Here is a tiny trained network, its code and every weight. The questions are about switching its units off for an input and a class, where a switched-off unit gives its printed mean instead of its output.

import numpy as np


def w(rows, s, z=0):
    codes = np.array(rows[::2]) - 128.0
    scale = np.full(codes.shape[1], s)
    scale[-1] = z or s
    return codes * scale


def f(y):
    return np.maximum(y, 0)


def log_softmax(a):
    a = a - a.max(-1, keepdims=True)
    return a - np.log(np.exp(a).sum(-1, keepdims=True))


def net(x, mask):
    res = np.array(x, float).reshape(1, 7) / 4 @ E
    y = f(res @ A[0][:, :-1].T + A[0][:, -1])
    res = res + np.where(mask, y, B[0][:, -1]) @ B[0][:, :-1]
    return log_softmax(res[-1] @ U[:, :-1].T + U[:, -1])


A, B = {}, {}
E = w([
[45,81,196,219,224,45,57,158],'x0',
[209,18,70,199,48,164,14,131],'x1',
[241,141,142,217,225,107,190,30],'x2',
[126,128,128,123,129,131,128,123],'x3',
[179,52,163,26,251,224,118,167],'x4',
[207,252,240,161,103,192,54,184],'x5',
[125,131,127,129,128,132,124,125],'x6',
],0.0045)
A[0] = w([
[72,69,169,193,174,74,47,148,78],'n1',
[88,45,43,86,146,106,172,99,78],'n2',
[195,207,211,145,92,163,69,183,15],'n3',
[216,133,149,182,194,120,154,60,196],'n4',
[55,84,192,201,191,77,47,167,58],'n5',
[48,72,184,201,194,65,52,166,62],'n6',
[62,126,133,81,82,130,80,214,28],'n7',
[199,133,53,75,54,199,163,108,61],'n8',
[182,211,208,142,80,162,71,179,8],'n9',
[91,47,47,103,140,84,171,101,44],'n10',
[81,241,125,221,30,37,168,76,206],'n11',
[87,166,63,241,1,35,100,83,146],'n12',
[194,56,93,176,86,141,62,115,32],'n13',
[188,51,151,67,204,218,104,160,191],'n14',
[182,20,70,174,88,138,59,117,134],'n15',
[100,75,202,172,222,102,71,168,113],'n16',
[66,225,168,89,188,98,226,94,15],'n17',
[187,47,83,175,72,146,48,115,72],'n18',
[219,139,152,203,189,95,152,50,61],'n19',
[44,101,94,74,85,118,89,199,66],'n20',
[187,53,95,170,77,157,53,131,80],'n21',
[73,155,158,79,76,163,65,203,66],'n22',
[186,45,85,181,82,147,51,122,48],'n23',
[224,136,136,184,190,99,158,46,2],'n24',
[88,51,53,108,125,80,160,104,64],'n25',
[175,149,68,75,64,205,168,123,34],'n26',
[87,51,42,104,129,91,172,87,42],'n27',
[83,41,46,111,123,87,166,94,52],'n28',
[39,115,114,83,71,133,61,216,67],'n29',
],0.0048,0.0037)
B[0] = w([
[203,181,62,79,74,86,161,63,172],'n1',
[171,158,201,191,168,147,46,78,172],'n2',
[185,184,210,215,188,157,31,37,177],'n3',
[76,56,102,160,79,196,162,129,215],'n4',
[208,188,50,54,58,79,170,61,176],'n5',
[210,189,48,57,58,78,168,66,177],'n6',
[49,89,87,221,81,228,191,61,163],'n7',
[193,184,68,68,54,57,161,66,184],'n8',
[185,191,215,217,195,157,27,33,173],'n9',
[169,171,210,198,175,154,38,64,160],'n10',
[152,55,76,61,216,181,70,202,253],'n11',
[168,69,64,52,227,177,59,199,227],'n12',
[25,205,182,114,188,80,204,183,159],'n13',
[150,72,77,72,201,167,82,187,225],'n14',
[58,179,177,103,159,75,188,176,195],'n15',
[202,151,59,74,77,102,134,87,182],'n16',
[29,204,203,119,185,57,220,219,171],'n17',
[47,195,179,107,174,74,193,178,178],'n18',
[47,65,91,180,71,219,187,95,175],'n19',
[70,86,108,203,85,213,172,75,173],'n20',
[55,187,171,112,166,78,199,176,178],'n21',
[64,94,125,212,112,209,166,81,177],'n22',
[39,202,183,115,190,72,201,184,169],'n23',
[19,44,68,232,40,253,219,56,159],'n24',
[176,169,199,183,175,137,52,76,161],'n25',
[200,213,64,73,44,54,177,42,169],'n26',
[170,182,211,197,181,149,42,62,161],'n27',
[175,177,212,191,186,134,42,63,163],'n28',
[59,82,99,209,79,217,191,78,184],'n29',
],0.006,0.0055)
U = w([
[200,213,251,248,178,143,6,24,30],'0',
[21,29,69,246,23,240,228,69,29],'1',
[7,244,212,81,176,11,245,233,20],'2',
[251,200,10,27,3,29,168,39,44],'3',
[141,78,135,107,131,125,95,164,254],'4',
[174,25,50,38,237,188,32,237,40],'5',
[141,97,147,129,109,120,113,166,240],'6',
],0.0068,0.0067)

Each question gives the input, the list of numbers given to net, and the class t.
The units are the neurons (one row each of A and B). Each row of codes is followed by its name. A weight is (code - 128) times the scale printed after its matrix; where a second scale follows, it is the last column's (A, B and U).
mask holds one flag per neuron, in row order. A switched-off neuron (its flag False) gives its mean, the last column of its row in B, instead of its output. The means were averaged over made-up inputs and are rounded, as every weight is.
A unit's drop is (log p(t) with every unit on - log p(t) with that unit switched off) / (log p(t) with every unit on - log p(t) with every unit switched off).
The circuit of an input: a set's keep is (log p(t) with only the set's units on - log p(t) with every unit switched off) / (log p(t) with every unit on - log p(t) with every unit switched off). Starting from the 12 units with the biggest drops (on a tie, the unit counted first), units are removed one at a time, each time the one whose removal leaves the highest keep (on an exact tie, the one counted first), for as long as the keep stays at least 0.8.
circuit, biggest first: the units of the circuit, biggest drop first
top k neurons: the k neurons with the biggest drops, biggest first
drop when u is switched off: that unit's drop, to one decimal
input [-5,-7,-1,5,-5,8,-6], class 0: circuit, biggest first -> (n9)
input [5,-5,-7,1,-7,3,-4], class 1: circuit, biggest first -> (n29; n7)
input [-4,1,5,0,0,-1,4], class 1: circuit, biggest first -> (n4; n24; n19)
input [-5,4,8,-6,-4,1,1], class 1: top 3 neurons -> (n24; n19; n4)
input [-4,1,6,1,-8,5,-8], class 5: circuit, biggest first -> (n11; n12)
input [-8,2,6,7,7,-5,6], class 3: top 4 neurons -> (n8; n26; n11; n12)
input [-7,2,7,-6,6,4,1], class 1: circuit, biggest first -> (n24; n4)
input [0,-3,-2,-2,8,8,4], class 0: top 2 neurons -> (n3; n9)
input [3,4,-8,-2,3,7,-4], class 1: circuit, biggest first -> (n29; n22)
input [-8,7,-5,7,0,8,5], class 0: top 2 neurons -> (n9; n3)
input [3,8,-8,5,5,-2,5], class 1: top 3 neurons -> (n29; n20; n7)
input [-1,0,-1,0,-8,-2,2], class 5: top 2 neurons -> (n12; n11)
input [7,-6,-6,2,-3,0,2], class 3: top 2 neurons -> (n6; n5)
input [-8,-2,-3,6,2,6,2], class 3: circuit, biggest first -> (n26)
input [8,2,-3,0,-1,-7,-5], class 3: top 4 neurons -> (n6; n5; n1; n16)
input [-8,1,1,-5,2,4,-7], class 3: drop when n8 is switched off -> 0.2
input [-7,-1,-8,-8,1,-2,7], class 1: drop when n20 is switched off -> 0.2
input [2,6,5,-3,-6,4,5], class 2: drop when n17 is switched off -> -0.1
input [0,-3,-3,-5,-3,-7,3], class 0: drop when n28 is switched off -> 0.1
input [-3,4,-5,3,-8,3,-1], class 5: circuit, biggest first -> (n12)
